Group, then class
[ 16.4   1.8   6.9 -19.9  12.7  -9.6   3.6   6.9  -7.7   4.2  21.1  25.1
 -55.9  -6.6  -0.4   2.8   5.8  -4.9  -9.0   4.8  -2.9   2.9  -2.9   7.4
  -1.9  35.9  12.0   6.5   9.1  -1.6  -2.9  17.1  12.8   7.4  47.9  15.6
 -23.2 -19.0   1.7  11.8  -6.4   0.6   9.5  16.9  -0.7 -11.4   9.6 -40.6
 -12.8  61.9 -15.4  -1.4   0.2] | [16].<27>
[  3.9   0.2   9.2  -1.8   1.1   1.6  -7.6   5.4   3.8  -4.8   1.5 -11.2
 -42.2   8.4  -9.5   6.4   5.2   6.7   1.4   0.6 -10.5   8.7  -5.4   2.4
 -14.0  22.4   6.4   6.4  -0.3   0.6  -0.5  15.9  13.7  -4.5  15.0   4.7
   7.5  13.5   0.9  -5.3  -5.5  10.3   6.7   4.9   1.9  -5.6 -10.8  -5.4
  -2.9  34.3  -1.0  -2.3   1.4] | [16].<34>
[ 34.2  -2.8   2.3  14.2  10.3  -5.4 -19.5  13.0   2.7  -1.9   1.6 -10.8
 -49.4  16.3 -24.8  -2.0   8.8   7.7   1.6   6.6 -22.0  -9.1 -15.6 -12.5
 -18.5  40.8   1.7  12.5   9.9  17.9  -2.6   9.7  37.5 -14.4  16.5 -16.5
   8.5  41.9   1.4 -24.4 -28.7  -9.0   6.8  -4.8  22.1  -5.1 -14.0   2.4
  -9.8  39.6  -1.2 -14.9  -0.1] | [16].<27>
[ -8.5  -4.6 -18.5  31.6   7.0   1.8 -28.0  -0.3  -0.6 -14.7  -0.2  -9.1
  21.8  -5.5   0.4   6.4  -0.2  -1.7  11.2   1.5  14.1  -2.5  -0.5   3.3
  -1.9   9.9  11.3  -1.3  14.2   9.5  -9.0  -2.5  12.2  -7.9 -37.5 -21.0
 -42.2  24.7  -3.9  -1.8  -4.8  -0.9   3.8  -4.7  36.8  16.2   1.1  26.1
  -3.1 -31.9  13.0   2.7   0.9] | [14].<22>
[ 24.6  -1.8  -0.8  27.9   2.5  -0.8 -25.6   9.9  15.6 -10.1 -15.0 -18.1
 -16.6  10.5 -25.5   2.1  11.4   7.3   9.2  13.3 -21.3   9.9 -23.6 -11.4
 -29.4  29.3  -2.8  12.6   4.2  23.4 -13.6   3.1  37.7 -18.5  -0.5 -29.6
   1.2  63.4  -2.8 -14.0 -25.6   2.7  -2.5 -13.7  31.8   4.2  -7.6  25.8
 -11.6  23.6   8.9 -12.8  -2.3] | [16].<34>
[ 24.8   0.2  23.1 -25.4   9.4 -18.7   9.2  11.7  -9.8  -2.1  34.7  12.0
 -84.7   1.9   1.1   5.6  -3.1   2.7 -18.7   7.9  -8.1   4.1   9.2   8.4
  -9.9  51.6  28.1  25.1   3.5  -5.4  10.0  39.7  16.9  10.6  46.9  27.1
  -7.8 -23.2   0.1   0.0  -5.4   5.9  15.9  16.4  -8.4 -21.2 -18.8 -50.3
 -14.5  69.8 -17.6   2.2   4.0] | [16].<27>
[ 15.6  -3.5  -1.9  24.8  -1.9   4.3 -17.0   6.4   9.6  -8.1   0.8 -17.1
 -22.7  13.0 -20.6   3.8   9.4  10.2   1.9  -0.4 -15.2  11.4  -7.6 -11.1
 -17.3  19.0  -4.4   1.5  -2.3  13.3  -4.1   3.9  29.9 -15.0 -10.0 -21.3
  19.6  51.2   0.9 -20.5 -19.9   3.1   3.2  -7.7  19.3   0.3  -6.6  26.0
   2.7  -5.5   4.8 -12.7  -1.3] | [16].<34>
[ 48.9  -0.9  10.6  16.7  -0.2  -2.2 -15.2  11.3   3.1  -9.0  -0.5 -12.2
 -36.6  19.3 -24.1   0.9   6.4   8.0  -5.4   3.4 -19.3   9.8  -9.3 -14.5
 -20.2  38.6   3.0  11.8   5.6  15.6   5.1   7.8  33.6 -10.8   4.4 -20.1
   7.9  40.4  -1.5 -18.3 -28.2 -10.3   5.1  -4.2  16.7 -10.8 -13.0  11.5
  -6.5  39.8 -10.8 -12.7   1.3] | [16].<27>
[ 37.3  -5.5   3.8   4.9  10.8 -10.9  -9.1   3.3  -1.3  -7.4  19.8   5.0
 -51.8   8.9 -12.4   0.6   5.6   4.0  -4.4   8.3  -9.9   8.0   2.9  -4.5
 -12.8  50.2  18.5  10.6   3.9   8.1   0.3  14.1  31.8  -5.7  19.6  -4.6
 -11.2  17.4  -0.6 -16.0 -18.0   0.1  10.0   2.5  15.7 -11.9 -14.5 -11.8
 -13.1  31.6  -7.2  -7.2   3.3] | [16].<27>
[ 19.6  -9.3  -4.7  21.2   1.3  -0.1 -16.1   2.4  -5.8 -14.3  -2.7   3.5
  -4.3  -1.2   6.6   6.6   7.2  -1.4  -0.7   3.5  11.0  -7.3  12.5   4.6
  -2.8  38.6  27.8  -7.5   7.5   4.4  -4.4   5.7   8.4  -3.1 -29.8  -5.5
 -45.4  21.7   6.2   5.0  10.0  -7.8  12.7   4.7  28.8  -5.3  -1.1   0.8
  -8.7  -9.5   4.7   1.4   9.7] | [14].<20>
[ 23.6  -8.5  -5.1  15.0  13.9  -2.4 -19.9   7.6  -3.9 -15.0   4.8   5.0
 -12.0  -0.9   3.8   4.8   5.2  -2.2   2.1   4.2  10.1  -5.7   3.0   1.9
  -0.4  43.9  23.2   6.3  17.7   5.7  -6.6   7.0  19.7  -7.2 -35.5 -10.6
 -54.6  25.1   3.9  -2.8   2.1 -15.4   6.5   3.7  36.4  -1.4  -4.4   0.0
 -13.5   8.5   4.1   2.5   0.7] | [14].<20>
[ 13.8  -5.6  10.8  -3.8   3.4  -8.3  -7.0   7.2   0.4  -6.4  -4.6   1.9
 -51.7  -2.6  -6.2   6.0   9.1  -0.2  -0.5   9.7 -14.1   3.9 -17.3   0.7
 -17.3  36.8  14.9  13.4  -7.7   4.0  -8.8   7.1  23.1  -4.0  32.6  13.4
 -11.3  15.8   7.1   6.2   3.4   3.3   9.8   1.9  14.3  -4.0 -12.7 -16.1
 -12.6  49.9  -0.4  -1.5   0.2] | [16].<34>
[ 20.1  -7.8  -6.5  10.3   8.0  -5.4 -11.1  -4.1  -4.0  -8.7   5.1  14.6
   0.6 -13.1  11.7   3.1   3.9  -8.9   0.8   3.8  13.2  -4.2   7.2   5.7
   4.2  34.1  32.7   0.4   9.8   2.5  -4.5   5.8  10.1   1.5 -12.6  -2.9
 -54.2   4.5   3.7   5.8   8.0  -5.2   4.5   4.3  26.5   0.0  -1.4 -14.4
  -9.6   0.8   3.1   5.5   4.6] | [14].<20>
